Below are the code and all the weights of a small trained network. Each question names an input and a class and asks about switching units off, where a switched-off unit gives its printed mean instead of its output.

import numpy as np


def w(rows, s, z=0):
    codes = np.array(rows[::2]) - 128.0
    scale = np.full(codes.shape[1], s)
    scale[-1] = z or s
    return codes * scale


def f(y):
    return y / 2 * (1 + np.tanh(0.7978845608 * (y + 0.044715 * y**3)))


def log_softmax(a):
    a = a - a.max(-1, keepdims=True)
    return a - np.log(np.exp(a).sum(-1, keepdims=True))


def net(x, mask):
    res = np.array(x, float).reshape(1, 7) / 4 @ E
    y = f(res @ A[0][:, :-1].T + A[0][:, -1])
    res = res + np.where(mask, y, B[0][:, -1]) @ B[0][:, :-1]
    return log_softmax(res[-1] @ U[:, :-1].T + U[:, -1])


A, B = {}, {}
E = w([
[165,109,92,166,155,197],'x0',
[181,128,127,99,146,180],'x1',
[184,142,121,154,136,22],'x2',
[107,53,99,147,97,151],'x3',
[108,161,6,128,80,111],'x4',
[164,94,110,96,86,118],'x5',
[82,148,190,129,85,79],'x6',
],0.013)
A[0] = w([
[121,82,136,106,23,119,81],'neuron 0',
[129,124,47,104,48,178,232],'neuron 1',
[165,92,171,85,163,194,255],'neuron 2',
[224,170,159,127,194,150,239],'neuron 3',
[44,118,87,185,98,96,183],'neuron 4',
[51,117,116,131,65,157,168],'neuron 5',
[83,87,226,157,84,117,155],'neuron 6',
[84,100,222,2,126,116,112],'neuron 7',
],0.0094,0.006)
B[0] = w([
[94,117,184,138,85,133,183],'neuron 0',
[156,201,78,117,142,117,248],'neuron 1',
[163,161,140,129,194,205,235],'neuron 2',
[172,142,214,67,165,127,220],'neuron 3',
[53,145,116,45,205,96,221],'neuron 4',
[72,147,63,115,144,177,200],'neuron 5',
[30,111,232,215,120,143,216],'neuron 6',
[12,50,97,96,152,84,209],'neuron 7',
],0.011,0.012)
U = w([
[155,199,186,172,140,187,125],'0',
[153,103,130,130,104,158,9],'1',
[112,141,198,111,89,2,134],'2',
[155,88,134,136,62,168,2],'3',
[121,125,177,159,125,202,95],'4',
[157,178,43,106,78,128,234],'5',
[242,90,134,109,169,198,201],'6',
[64,119,133,88,194,149,132],'7',
],0.012,0.0043)

Each question gives the input, the list of numbers given to net, and the class t.
The units are the neurons (one row each of A and B). Each row of codes is followed by its name. A weight is (code - 128) times the scale printed after its matrix; where a second scale follows, it is the last column's (A, B and U).
mask holds one flag per neuron, in row order. A switched-off neuron (its flag False) gives its mean, the last column of its row in B, instead of its output. The means were averaged over made-up inputs and are rounded, as every weight is.
A unit's drop is (log p(t) with every unit on - log p(t) with that unit switched off) / (log p(t) with every unit on - log p(t) with every unit switched off).
The circuit of an input: a set's keep is (log p(t) with only the set's units on - log p(t) with every unit switched off) / (log p(t) with every unit on - log p(t) with every unit switched off). Starting from all 8 units, units are removed one at a time, each time the one whose removal leaves the highest keep (on an exact tie, the one counted first), for as long as the keep stays at least 0.8.
circuit, biggest first: the units of the circuit, biggest drop first
k most important neurons: the k neurons with the biggest drops, biggest first
drop of u: that unit's drop, to one decimal
input [7,-7,-3,4,-4,-6,-2], class 4: circuit, biggest first -> [neuron 7]
input [3,-4,-2,-6,-4,-1,2], class 4: circuit, biggest first -> [neuron 4; neuron 1]
input [-4,-8,5,5,0,0,-8], class 2: 3 most important neurons -> [neuron 2; neuron 5; neuron 7]
input [-6,7,-6,-1,0,-2,-5], class 6: circuit, biggest first -> [neuron 4; neuron 6]
input [-7,0,3,-1,5,4,-3], class 5: 2 most important neurons -> [neuron 6; neuron 3]
input [-8,3,-1,-6,-8,8,2], class 7: 2 most important neurons -> [neuron 7; neuron 2]
input [-1,-1,1,7,7,3,4], class 5: 3 most important neurons -> [neuron 1; neuron 6; neuron 7]
input [-7,7,-6,-6,-3,3,-8], class 6: 2 most important neurons -> [neuron 2; neuron 4]
input [-2,-2,5,-1,-5,4,-3], class 6: circuit, biggest first -> [neuron 4; neuron 0]
input [5,-4,-4,-1,1,6,-3], class 5: circuit, biggest first -> [neuron 1; neuron 6]
input [-4,7,2,6,2,-1,-2], class 5: 2 most important neurons -> [neuron 3; neuron 6]
input [-1,-4,-6,6,-3,5,-7], class 4: 2 most important neurons -> [neuron 4; neuron 3]
input [3,6,-2,5,-8,7,3], class 4: 2 most important neurons -> [neuron 6; neuron 4]
input [3,-8,3,7,6,-5,-8], class 5: circuit, biggest first -> [neuron 1]
input [-4,5,7,-1,-3,7,-1], class 6: 2 most important neurons -> [neuron 6; neuron 4]
input [-5,7,0,-4,7,-7,-7], class 5: drop of neuron 6 -> 0.3
input [6,5,-4,1,-4,-7,2], class 0: drop of neuron 7 -> 0.2
input [2,6,8,3,-8,-7,3], class 0: drop of neuron 5 -> 0.0
